Below is a small trained network, with its code and all its weights. Each question gives an input and a target symbol and asks what happens when units are switched off, that is, made to give their printed mean instead of their output.

import numpy as np


def w(rows, s, z=0):
    codes = np.array(rows[::2]) - 128.0
    scale = np.full(codes.shape[1], s)
    scale[-1] = z or s
    return codes * scale


def norm(h):
    return h / np.sqrt((h * h).mean(-1, keepdims=True) + 1e-5)


def f(y):
    return np.maximum(y, 0)


def softmax(a):
    e = np.exp(a - a.max(-1, keepdims=True))
    return e / e.sum(-1, keepdims=True)


def log_softmax(a):
    a = a - a.max(-1, keepdims=True)
    return a - np.log(np.exp(a).sum(-1, keepdims=True))


def net(x, mask):
    ids = ['αβγδεζηθλμξτφψ'.index(c) for c in x.split()]
    T = len(ids)
    res = E[ids] + P[:T]
    r = norm(res)
    for j in range(2):
        rows = slice(2 * j, 2 * j + 2)
        q, k, v = (r @ M[0][rows].T for M in (Q, K, V))
        z = softmax(np.where(np.tri(T) > 0, q @ k.T / 2**0.5, -1e9)) @ v
        o = O[0][rows]
        res = res + np.where(mask[j], z, o[:, -1]) @ o[:, :-1]
    y = f(norm(res) @ A[0][:, :-1].T + A[0][:, -1])
    res = res + np.where(mask[2:6], y, B[0][:, -1]) @ B[0][:, :-1]
    return log_softmax(norm(res)[-1] @ U[:, :-1].T + U[:, -1])


Q, K, V, O, A, B = {}, {}, {}, {}, {}, {}
E = w([
[119,100,129,118,160,122],'α',
[112,113,132,128,161,123],'β',
[89,130,42,7,247,159],'γ',
[89,176,166,129,94,196],'δ',
[98,151,113,124,94,108],'ε',
[168,21,97,173,201,30],'ζ',
[119,142,166,142,121,133],'η',
[110,127,145,133,149,120],'θ',
[113,171,29,144,151,93],'λ',
[157,19,200,43,142,184],'μ',
[124,130,127,144,105,147],'ξ',
[124,131,102,74,138,71],'τ',
[120,101,122,123,162,122],'φ',
[140,116,120,200,172,204],'ψ',
],0.017)
P = w([
[254,231,115,128,30,125],'0',
[90,73,92,117,121,140],'1',
[103,74,94,111,118,142],'2',
[110,77,96,113,118,150],'3',
[117,74,92,110,121,146],'4',
[107,68,91,113,124,142],'5',
],0.004)
Q[0] = w([
[163,152,164,150,79,244],'H0',
[53,23,172,135,195,202],'H0',
[203,184,92,160,2,114],'H1',
[108,92,180,200,71,247],'H1',
],0.0097)
K[0] = w([
[85,80,123,169,127,210],'H0',
[215,152,132,131,129,167],'H0',
[17,69,105,140,116,124],'H1',
[121,105,143,145,117,248],'H1',
],0.014)
V[0] = w([
[176,50,187,119,130,143],'H0',
[150,132,81,108,131,255],'H0',
[134,104,111,248,108,95],'H1',
[117,178,125,153,250,157],'H1',
],0.0055)
O[0] = w([
[244,105,186,148,88,132,34],'H0',
[169,136,63,109,104,213,250],'H0',
[165,75,99,254,101,123,151],'H1',
[146,192,123,122,215,140,41],'H1',
],0.006,0.0024)
A[0] = w([
[50,216,110,157,2,40,4],'N0',
[49,90,139,136,164,151,199],'N1',
[164,73,89,195,13,95,141],'N2',
[160,91,23,74,170,68,89],'N3',
],0.006,0.0036)
B[0] = w([
[64,2,137,188,124,217,194],'N0',
[175,153,127,133,82,147,254],'N1',
[175,189,50,58,151,45,248],'N2',
[113,199,175,167,83,122,210],'N3',
],0.0083,0.0042)
U = w([
[187,155,189,88,145,113,195],'α',
[137,205,151,117,225,119,157],'β',
[82,128,63,16,254,179,111],'γ',
[85,230,137,91,22,249,14],'δ',
[33,10,78,146,80,151,125],'ε',
[167,50,118,171,205,39,242],'ζ',
[162,132,184,223,12,103,98],'η',
[87,156,205,210,170,98,234],'θ',
[23,253,29,220,154,108,4],'λ',
[161,15,148,35,154,175,181],'μ',
[206,138,6,60,38,114,63],'ξ',
[57,170,172,44,81,37,164],'τ',
[192,202,171,163,121,128,141],'φ',
[198,110,80,217,200,228,114],'ψ',
],0.0087,0.0042)

Each question gives the input, a string of symbols that net reads in full, and the target symbol t.
The units are the heads (2 rows each of Q, K, V and O) and the neurons (one row each of A and B). Each row of codes is followed by its name. A weight is (code - 128) times the scale printed after its matrix; where a second scale follows, it is the last column's (O, A, B and U).
mask holds one flag per unit, heads first, then neurons. A switched-off unit (its flag False) gives its mean, the last column of its rows in O or B, instead of its output. The means were averaged over made-up inputs and are rounded, as every weight is.
A unit's drop is (log p(t) with every unit on - log p(t) with that unit switched off) / (log p(t) with every unit on - log p(t) with every unit switched off).
The circuit of an input: a set's keep is (log p(t) with only the set's units on - log p(t) with every unit switched off) / (log p(t) with every unit on - log p(t) with every unit switched off). Starting from all 6 units, units are removed one at a time, each time the one whose removal leaves the highest keep (on an exact tie, the one counted first), for as long as the keep stays at least 0.8.
circuit, biggest first: the units of the circuit, biggest drop first
most important unit: the unit with the biggest drop
top k neurons: the k neurons with the biggest drops, biggest first
which heads matter: for each layer, one digit per head in row order, 1 if its drop is at least 0.15 and else 0, layers parted by /
drop of u: that unit's drop, to one decimal
input τ ξ φ δ β, target τ: most important unit -> H0
input γ θ ξ ψ ξ θ, target γ: which heads matter -> 01
input ξ α ξ φ, target ξ: which heads matter -> 01
input λ ψ ξ ξ β, target λ: circuit, biggest first -> [H0, N1, N3]
input ψ λ φ ξ ξ φ, target ψ: circuit, biggest first -> [H1, H0]
input μ ξ τ α, target μ: circuit, biggest first -> [H0, H1]
input δ ξ φ, target δ: which heads matter -> 00
input η μ ξ ξ ε φ, target η: which heads matter -> 00
input α ξ θ, target α: circuit, biggest first -> [H0, H1]
input θ ε ξ ξ ξ α, target θ: circuit, biggest first -> [H0, N2, N3, H1]
input ξ ξ η, target ξ: circuit, biggest first -> [N2, H1]
input α ψ η, target ψ: circuit, biggest first -> [H1, N3]
input η ψ δ β, target η: top 3 neurons -> [N1, N2, N0]
input η ψ θ, target η: top neuron -> [N1]
input ψ ζ ξ β, target ψ: circuit, biggest first -> [H1, H0]
input θ τ β, target θ: top 3 neurons -> [N2, N1, N0]
input δ δ λ ξ α α, target δ: top 3 neurons -> [N3, N2, N1]
input τ ξ μ θ, target τ: top 3 neurons -> [N0, N1, N3]
input η μ ξ φ, target η: top 2 neurons -> [N3, N2]
input β δ τ λ β, target β: most important unit -> H1
input ξ μ θ, target ξ: drop of N1 -> 0.1
input ζ η δ ε, target ε: drop of N0 -> 0.9
input δ δ β, target δ: drop of N2 -> 0.2
input θ ξ η τ θ, target θ: drop of H0 -> 0.9
input φ ψ ξ ε ξ η, target ξ: top 2 neurons -> [N2, N3]
